Below are the code and all the weights of a small trained network. Each question names an input and a target symbol and asks about switching units off, where a switched-off unit gives its printed mean instead of its output.

import numpy as np


def w(rows, s, z=0):
    codes = np.array(rows[::2]) - 128.0
    scale = np.full(codes.shape[1], s)
    scale[-1] = z or s
    return codes * scale


def f(y):
    return y / 2 * (1 + np.tanh(0.7978845608 * (y + 0.044715 * y**3)))


def softmax(a):
    e = np.exp(a - a.max(-1, keepdims=True))
    return e / e.sum(-1, keepdims=True)


def log_softmax(a):
    a = a - a.max(-1, keepdims=True)
    return a - np.log(np.exp(a).sum(-1, keepdims=True))


def net(x, mask):
    ids = ['ΓΔΘΠΣβεηλμτφψω'.index(c) for c in x.split()]
    T = len(ids)
    res = E[ids] + P[:T]
    r = res
    for j in range(3):
        rows = slice(2 * j, 2 * j + 2)
        q, k, v = (r @ M[0][rows].T for M in (Q, K, V))
        z = softmax(np.where(np.tri(T) > 0, q @ k.T / 2**0.5, -1e9)) @ v
        o = O[0][rows]
        res = res + np.where(mask[j], z, o[:, -1]) @ o[:, :-1]
    y = f(res @ A[0][:, :-1].T + A[0][:, -1])
    res = res + np.where(mask[3:7], y, B[0][:, -1]) @ B[0][:, :-1]
    return log_softmax(res[-1] @ U[:, :-1].T + U[:, -1])


Q, K, V, O, A, B = {}, {}, {}, {}, {}, {}
E = w([
[213,103,165,169],'Γ',
[127,128,93,137],'Δ',
[152,103,162,181],'Θ',
[104,96,110,142],'Π',
[118,117,103,134],'Σ',
[126,200,162,202],'β',
[98,89,124,132],'ε',
[92,111,139,252],'η',
[71,138,194,201],'λ',
[133,132,72,139],'μ',
[133,133,69,139],'τ',
[161,100,153,174],'φ',
[140,136,127,44],'ψ',
[92,181,166,95],'ω',
],0.027)
P = w([
[2,91,45,109],'0',
[135,88,25,56],'1',
[124,97,56,58],'2',
[117,95,80,54],'3',
[156,102,109,45],'4',
[153,112,126,59],'5',
[149,115,139,62],'6',
[152,105,150,66],'7',
[142,103,157,66],'8',
],0.0064)
Q[0] = w([
[255,58,156,209],'H1',
[16,139,74,201],'H1',
[177,180,41,45],'H2',
[99,163,212,239],'H2',
[231,32,180,143],'H3',
[85,80,79,221],'H3',
],0.008)
K[0] = w([
[221,74,119,164],'H1',
[5,93,191,174],'H1',
[136,166,81,92],'H2',
[206,167,192,226],'H2',
[193,139,101,166],'H3',
[114,81,159,176],'H3',
],0.013)
V[0] = w([
[125,10,49,107],'H1',
[130,122,144,195],'H1',
[85,86,110,206],'H2',
[71,135,42,88],'H2',
[177,193,69,156],'H3',
[74,76,126,169],'H3',
],0.012)
O[0] = w([
[184,64,89,111,97],'H1',
[28,51,177,228,252],'H1',
[143,163,89,141,226],'H2',
[45,85,179,164,92],'H2',
[2,54,35,159,85],'H3',
[180,140,179,158,219],'H3',
],0.0099,0.0038)
A[0] = w([
[147,155,133,3,8],'N1',
[189,233,75,214,2],'N2',
[215,146,61,2,99],'N3',
[88,143,85,186,96],'N4',
],0.0077,0.0052)
B[0] = w([
[140,109,14,248,216],'N1',
[73,2,102,80,229],'N2',
[86,88,248,101,253],'N3',
[135,68,198,64,192],'N4',
],0.0097,0.0052)
U = w([
[80,135,123,140,170],'Γ',
[92,132,118,144,126],'Δ',
[106,136,147,150,105],'Θ',
[209,153,77,249,176],'Π',
[109,139,138,146,124],'Σ',
[38,135,155,138,73],'β',
[227,143,212,108,161],'ε',
[108,77,164,216,8],'η',
[119,170,254,161,113],'λ',
[80,122,104,154,118],'μ',
[72,120,99,152,126],'τ',
[108,138,146,144,114],'φ',
[93,103,220,34,116],'ψ',
[93,221,132,92,225],'ω',
],0.0093,0.012)

Each question gives the input, a string of symbols that net reads in full, and the target symbol t.
The units are the heads (2 rows each of Q, K, V and O) and the neurons (one row each of A and B). Each row of codes is followed by its name. A weight is (code - 128) times the scale printed after its matrix; where a second scale follows, it is the last column's (O, A, B and U).
mask holds one flag per unit, heads first, then neurons. A switched-off unit (its flag False) gives its mean, the last column of its rows in O or B, instead of its output. The means were averaged over made-up inputs and are rounded, as every weight is.
A unit's drop is (log p(t) with every unit on - log p(t) with that unit switched off) / (log p(t) with every unit on - log p(t) with every unit switched off).
The circuit of an input: a set's keep is (log p(t) with only the set's units on - log p(t) with every unit switched off) / (log p(t) with every unit on - log p(t) with every unit switched off). Starting from all 7 units, units are removed one at a time, each time the one whose removal leaves the highest keep (on an exact tie, the one counted first), for as long as the keep stays at least 0.8.
circuit, biggest first: the units of the circuit, biggest drop first
unit that matters most: the unit with the biggest drop
top k neurons: the k neurons with the biggest drops, biggest first
heads that matter: for each layer, one digit per head in row order, 1 if its drop is at least 0.15 and else 0, layers parted by /
drop when u is switched off: that unit's drop, to one decimal
input η μ τ ε, target η: heads that matter	111
input λ φ Σ μ, target λ: unit that matters most	H3
input ε μ Π μ, target ε: circuit, biggest first	(H1 H3)
input ω Δ μ, target ω: heads that matter	110
input μ ψ ψ Γ τ, target ψ: heads that matter	100
input β τ ψ τ, target β: circuit, biggest first	(H2 H1)
input ε φ τ, target ε: circuit, biggest first	(H3 H1)
input η Δ Σ, target η: circuit, biggest first	(H1 H2)
input ω μ Θ, target Π: top 3 neurons	(N3 N4 N2)
input η Δ Θ λ η λ Σ Γ φ, target Π: heads that matter	110
input ω Δ τ, target ω: heads that matter	110
input η β ε Δ Θ τ Γ, target Π: top 2 neurons	(N3 N4)
input Γ η Θ, target Π: top 2 neurons	(N3 N4)
input ω μ τ, target ω: unit that matters most	H1
input Θ λ β ψ Δ Δ φ, target Π: top 3 neurons	(N3 N4 N2)
input ψ Γ Γ μ, target ψ: top 2 neurons	(N1 N3)
input μ ω τ τ Δ η Γ, target Π: drop when N4 is switched off	0.3
input Π Δ λ λ ψ μ Π, target λ: drop when H1 is switched off	0.2
input λ Π Σ τ, target λ: drop when N4 is switched off	0.0
input μ η ω, target ω: drop when N3 is switched off	0.1
input ψ Γ Π μ, target ψ: top neuron	(N1)
